Below are the code and all the weights of a small trained network. Each question names an input and a target symbol and asks about switching units off, where a switched-off unit gives its printed mean instead of its output.

import numpy as np


def w(rows, s, z=0):
    codes = np.array(rows[::2]) - 128.0
    scale = np.full(codes.shape[1], s)
    scale[-1] = z or s
    return codes * scale


def f(y):
    return np.maximum(y, 0)


def softmax(a):
    e = np.exp(a - a.max(-1, keepdims=True))
    return e / e.sum(-1, keepdims=True)


def log_softmax(a):
    a = a - a.max(-1, keepdims=True)
    return a - np.log(np.exp(a).sum(-1, keepdims=True))


def net(x, mask):
    ids = ['Λβδεηπ'.index(c) for c in x.split()]
    T = len(ids)
    res = E[ids] + P[:T]
    r = res
    for j in range(2):
        rows = slice(3 * j, 3 * j + 3)
        q, k, v = (r @ M[0][rows].T for M in (Q, K, V))
        z = softmax(np.where(np.tri(T) > 0, q @ k.T / 3**0.5, -1e9)) @ v
        o = O[0][rows]
        res = res + np.where(mask[j], z, o[:, -1]) @ o[:, :-1]
    y = f(res @ A[0][:, :-1].T + A[0][:, -1])
    res = res + np.where(mask[2:10], y, B[0][:, -1]) @ B[0][:, :-1]
    return log_softmax(res[-1] @ U[:, :-1].T + U[:, -1])


Q, K, V, O, A, B = {}, {}, {}, {}, {}, {}
E = w([
[153,197,55,60,113,122],'Λ',
[81,113,102,122,139,209],'β',
[103,150,92,125,70,137],'δ',
[92,141,72,169,132,81],'ε',
[78,202,89,159,194,98],'η',
[6,152,152,169,80,123],'π',
],0.018)
P = w([
[141,85,183,52,135,122],'0',
[221,111,182,181,80,161],'1',
[97,89,73,118,91,89],'2',
[132,217,153,91,146,206],'3',
[193,175,154,236,90,131],'4',
[42,97,12,136,65,93],'5',
[119,236,71,136,149,242],'6',
[155,146,206,249,120,108],'7',
[36,92,34,140,97,70],'8',
],0.013)
Q[0] = w([
[137,163,94,207,131,142],'h1',
[142,8,161,109,95,30],'h1',
[181,134,115,151,96,152],'h1',
[85,19,138,19,90,74],'h2',
[129,195,42,96,122,148],'h2',
[188,53,120,59,163,177],'h2',
],0.011)
K[0] = w([
[37,236,95,204,124,147],'h1',
[182,124,239,126,149,135],'h1',
[51,192,131,120,126,154],'h1',
[233,160,150,78,94,55],'h2',
[97,158,47,139,131,139],'h2',
[187,113,150,2,80,185],'h2',
],0.0092)
V[0] = w([
[41,103,218,195,113,44],'h1',
[138,111,88,129,212,96],'h1',
[155,108,77,105,59,7],'h1',
[104,144,145,139,138,189],'h2',
[119,141,122,83,85,124],'h2',
[105,203,153,114,117,115],'h2',
],0.013)
O[0] = w([
[47,135,162,201,228,78,216],'h1',
[190,22,91,136,225,152,107],'h1',
[133,87,108,83,154,37,217],'h1',
[172,118,198,79,30,108,164],'h2',
[100,225,138,95,145,171,155],'h2',
[142,69,254,23,154,151,253],'h2',
],0.0099,0.0058)
A[0] = w([
[88,133,137,132,25,153,79],'n1',
[255,135,174,171,141,148,2],'n2',
[146,122,204,180,117,235,96],'n3',
[66,165,48,126,188,115,190],'n4',
[52,166,60,237,123,38,199],'n5',
[87,65,87,75,198,193,90],'n6',
[87,107,103,73,118,87,102],'n7',
[221,110,136,163,142,164,51],'n8',
],0.0084,0.0034)
B[0] = w([
[129,149,74,130,210,170,183],'n1',
[116,112,71,153,253,137,143],'n2',
[178,144,127,153,112,67,167],'n3',
[144,149,139,152,112,154,217],'n4',
[169,82,144,147,102,128,252],'n5',
[113,147,136,108,159,171,173],'n6',
[121,133,91,122,150,61,177],'n7',
[110,134,78,125,157,110,139],'n8',
],0.014,0.015)
U = w([
[51,236,105,110,158,39,83],'Λ',
[51,164,157,134,194,254,154],'β',
[144,227,172,130,121,210,109],'δ',
[184,106,156,97,76,137,254],'ε',
[103,135,126,140,247,64,85],'η',
[128,237,235,146,152,112,109],'π',
],0.0058,0.0037)

Each question gives the input, a string of symbols that net reads in full, and the target symbol t.
The units are the heads (3 rows each of Q, K, V and O) and the neurons (one row each of A and B). Each row of codes is followed by its name. A weight is (code - 128) times the scale printed after its matrix; where a second scale follows, it is the last column's (O, A, B and U).
mask holds one flag per unit, heads first, then neurons. A switched-off unit (its flag False) gives its mean, the last column of its rows in O or B, instead of its output. The means were averaged over made-up inputs and are rounded, as every weight is.
A unit's drop is (log p(t) with every unit on - log p(t) with that unit switched off) / (log p(t) with every unit on - log p(t) with every unit switched off).
The circuit of an input: a set's keep is (log p(t) with only the set's units on - log p(t) with every unit switched off) / (log p(t) with every unit on - log p(t) with every unit switched off). Starting from all 10 units, units are removed one at a time, each time the one whose removal leaves the highest keep (on an exact tie, the one counted first), for as long as the keep stays at least 0.8.
units of the circuit, in order: the units of the circuit, biggest drop first
unit that matters most: the unit with the biggest drop
top k neurons: the k neurons with the biggest drops, biggest first
which heads matter: for each layer, one digit per head in row order, 1 if its drop is at least 0.15 and else 0, layers parted by /
drop when u is switched off: that unit's drop, to one decimal
input Λ π β Λ ε Λ β, target ε: units of the circuit, in order	h1
input β Λ η Λ δ, target η: units of the circuit, in order	h1, n2
input β Λ β β η δ Λ, target Λ: units of the circuit, in order	h1, n5
input ε π ε δ Λ δ π, target Λ: top 2 neurons	n5, n7
input π ε Λ π, target ε: which heads matter	11
input π β β δ δ π, target β: top 2 neurons	n1, n3
input ε η π η, target π: which heads matter	10
input ε η β δ δ, target δ: top 2 neurons	n1, n7
input η η δ π δ, target π: units of the circuit, in order	n3, h1
input Λ η π ε ε π, target ε: units of the circuit, in order	n5, h2
input η η δ π π δ ε, target Λ: units of the circuit, in order	h1, n5, h2
input Λ β π, target β: units of the circuit, in order	n1, h1
input η η η π Λ β π β, target π: units of the circuit, in order	n3, h1
input π ε β Λ Λ π ε, target π: top 3 neurons	n4, n5, n1
input δ Λ β β β ε δ, target η: units of the circuit, in order	h1
input δ π δ β ε π π, target π: units of the circuit, in order	h1, n5, n4
input β π δ, target β: units of the circuit, in order	h1, n1
input ε β δ η δ π η, target π: units of the circuit, in order	h1, n4, n5
input ε π Λ η π β π ε, target π: units of the circuit, in order	h1, n3
input π Λ δ, target Λ: units of the circuit, in order	h1, n7
input η δ ε β π ε, target ε: unit that matters most	n5
input π δ Λ Λ ε β π, target δ: top 2 neurons	n3, n1
input δ Λ δ, target Λ: top 2 neurons	n5, n7
input η δ β η ε δ η β, target η: drop when n1 is switched off	0.2
input Λ Λ δ η, target Λ: drop when h2 is switched off	-0.2
input ε η Λ Λ, target ε: drop when h1 is switched off	2.5
input Λ Λ ε η, target η: drop when h1 is switched off	2.3
input Λ Λ ε, target ε: unit that matters most	h2
